Here is a tiny trained network, its code and every weight. The questions are about switching its units off for an input and a class, where a switched-off unit gives its printed mean instead of its output.

import numpy as np


def w(rows, s, z=0):
    codes = np.array(rows[::2]) - 128.0
    scale = np.full(codes.shape[1], s)
    scale[-1] = z or s
    return codes * scale


def f(y):
    return np.maximum(y, 0)


def log_softmax(a):
    a = a - a.max(-1, keepdims=True)
    return a - np.log(np.exp(a).sum(-1, keepdims=True))


def net(x, mask):
    res = np.array(x, float).reshape(1, 8) / 4 @ E
    y = f(res @ A[0][:, :-1].T + A[0][:, -1])
    res = res + np.where(mask, y, B[0][:, -1]) @ B[0][:, :-1]
    return log_softmax(res[-1] @ U[:, :-1].T + U[:, -1])


A, B = {}, {}
E = w([
[128,129,128,128,128,128,127,129,128],'x0',
[53,139,34,177,163,61,76,170,48],'x1',
[94,164,151,224,115,217,64,187,165],'x2',
[128,129,128,128,129,129,128,129,128],'x3',
[195,212,59,160,74,188,210,102,48],'x4',
[128,129,129,128,128,128,127,129,128],'x5',
[91,104,144,118,1,90,62,83,107],'x6',
[127,130,128,127,128,130,127,124,128],'x7',
],0.0066)
A[0] = w([
[115,114,150,116,143,111,108,126,147,88],'n0',
[107,140,85,143,152,100,101,144,93,43],'n1',
[148,146,115,140,252,166,176,145,135,27],'n2',
[109,95,164,121,162,106,92,138,162,102],'n3',
[116,116,134,130,23,110,97,112,113,70],'n4',
[152,154,88,150,89,167,166,123,91,94],'n5',
[118,110,146,125,151,114,108,128,148,107],'n6',
[99,130,66,158,148,96,108,139,92,50],'n7',
[135,134,114,135,110,138,142,117,119,127],'n8',
[141,120,143,125,133,145,145,127,138,78],'n9',
[111,145,143,176,108,193,92,145,147,42],'n10',
[122,126,131,122,71,112,112,125,123,90],'n11',
[153,110,120,56,127,63,178,95,98,2],'n12',
[119,131,130,127,84,120,114,120,128,76],'n13',
[116,140,118,134,133,111,113,132,112,76],'n14',
[121,111,139,132,150,115,110,133,145,94],'n15',
[120,148,143,174,114,187,89,144,142,43],'n16',
[116,124,127,124,69,131,113,116,119,100],'n17',
[113,101,155,126,154,111,101,133,157,95],'n18',
[153,154,92,156,89,166,172,121,89,85],'n19',
[149,128,153,113,112,150,140,116,154,41],'n20',
[126,131,132,124,125,131,134,126,137,94],'n21',
[123,126,137,125,91,115,121,125,123,84],'n22',
[157,123,173,103,97,165,154,112,168,57],'n23',
[153,127,167,107,102,152,149,122,160,59],'n24',
[144,137,117,135,116,132,149,125,116,96],'n25',
[126,124,138,143,125,151,111,132,124,61],'n26',
],0.018,0.0025)
B[0] = w([
[131,138,129,87,98,131,130,122,134,174],'n0',
[133,128,169,189,91,138,132,142,98,197],'n1',
[173,122,140,128,250,125,122,148,165,248],'n2',
[129,130,148,59,78,133,131,118,148,214],'n3',
[166,122,146,122,222,127,133,157,158,204],'n4',
[118,131,157,52,78,129,127,120,152,225],'n5',
[125,131,137,92,101,136,127,127,143,176],'n6',
[129,130,172,198,89,134,128,147,84,211],'n7',
[128,121,139,105,110,127,119,128,136,161],'n8',
[131,134,145,152,127,137,130,143,116,153],'n9',
[99,130,40,145,136,119,131,86,114,197],'n10',
[151,131,136,127,180,137,125,133,142,168],'n11',
[77,131,4,156,135,128,128,78,120,227],'n12',
[142,123,137,128,166,134,130,137,144,158],'n13',
[132,126,144,155,118,127,127,136,117,154],'n14',
[128,131,143,98,106,130,128,123,136,168],'n15',
[97,122,46,143,132,117,141,94,114,192],'n16',
[151,135,143,123,179,130,126,143,147,170],'n17',
[125,131,142,71,91,124,129,125,141,193],'n18',
[121,119,154,51,71,124,122,125,153,228],'n19',
[131,127,147,171,105,128,122,150,104,168],'n20',
[127,129,131,134,124,126,127,135,124,134],'n21',
[141,133,133,125,163,130,140,132,137,153],'n22',
[129,130,173,201,94,128,125,154,87,201],'n23',
[126,128,167,178,108,125,123,146,85,184],'n24',
[118,131,135,101,110,124,123,125,137,162],'n25',
[126,127,99,130,129,119,132,118,125,145],'n26',
],0.029,0.012)
U = w([
[114,127,157,25,57,116,121,110,171,211],'0',
[191,115,137,123,240,118,129,158,177,91],'1',
[121,130,178,211,74,125,123,162,50,198],'2',
[62,124,3,141,129,92,147,50,115,2],'3',
],0.0074,0.00083)

Each question gives the input, the list of numbers given to net, and the class t.
The units are the neurons (one row each of A and B). Each row of codes is followed by its name. A weight is (code - 128) times the scale printed after its matrix; where a second scale follows, it is the last column's (A, B and U).
mask holds one flag per neuron, in row order. A switched-off neuron (its flag False) gives its mean, the last column of its row in B, instead of its output. The means were averaged over made-up inputs and are rounded, as every weight is.
A unit's drop is (log p(t) with every unit on - log p(t) with that unit switched off) / (log p(t) with every unit on - log p(t) with every unit switched off).
The circuit of an input: a set's keep is (log p(t) with only the set's units on - log p(t) with every unit switched off) / (log p(t) with every unit on - log p(t) with every unit switched off). Starting from the 12 units with the biggest drops (on a tie, the unit counted first), units are removed one at a time, each time the one whose removal leaves the highest keep (on an exact tie, the one counted first), for as long as the keep stays at least 0.8.
circuit, biggest first: the units of the circuit, biggest drop first
unit that matters most: the unit with the biggest drop
top k neurons: the k neurons with the biggest drops, biggest first
drop when u is switched off: that unit's drop, to one decimal
input [0,1,-1,7,-4,-1,5,7], class 1: unit that matters most	n4
input [-3,7,0,-6,6,-3,1,8], class 2: top 4 neurons	n7; n1; n3; n18
input [0,3,0,-8,3,8,-4,6], class 1: top 2 neurons	n2; n3
input [0,5,3,-6,-4,0,4,5], class 2: top 2 neurons	n2; n7
input [8,-3,8,-3,1,7,-6,5], class 3: top 2 neurons	n10; n16
input [-5,-1,6,-2,5,1,5,-6], class 3: top 4 neurons	n10; n16; n2; n3
input [-7,0,-3,-8,-1,6,2,6], class 3: top 2 neurons	n2; n12
input [5,-3,-4,8,1,4,4,-5], class 1: top 3 neurons	n4; n10; n16
input [5,-3,-3,-4,6,4,-7,8], class 1: top 3 neurons	n2; n3; n18
input [-8,7,-1,7,-3,-2,5,2], class 2: top 3 neurons	n7; n2; n1
input [6,5,8,0,0,8,-7,-1], class 3: top 3 neurons	n10; n16; n4
input [-4,-8,8,8,3,8,-6,-1], class 2: top 3 neurons	n23; n24; n12
input [1,-7,6,-2,-6,-7,-1,-3], class 2: top 4 neurons	n23; n24; n19; n5
input [-6,-1,-8,5,-3,-5,-3,-6], class 3: circuit, biggest first	n12
input [7,7,-3,2,-4,1,-5,7], class 2: drop when n1 is switched off	0.2
input [-7,-7,4,-7,-5,5,4,-7], class 2: drop when n23 is switched off	0.9
input [-4,7,5,-2,1,1,-1,-1], class 2: drop when n7 is switched off	0.4
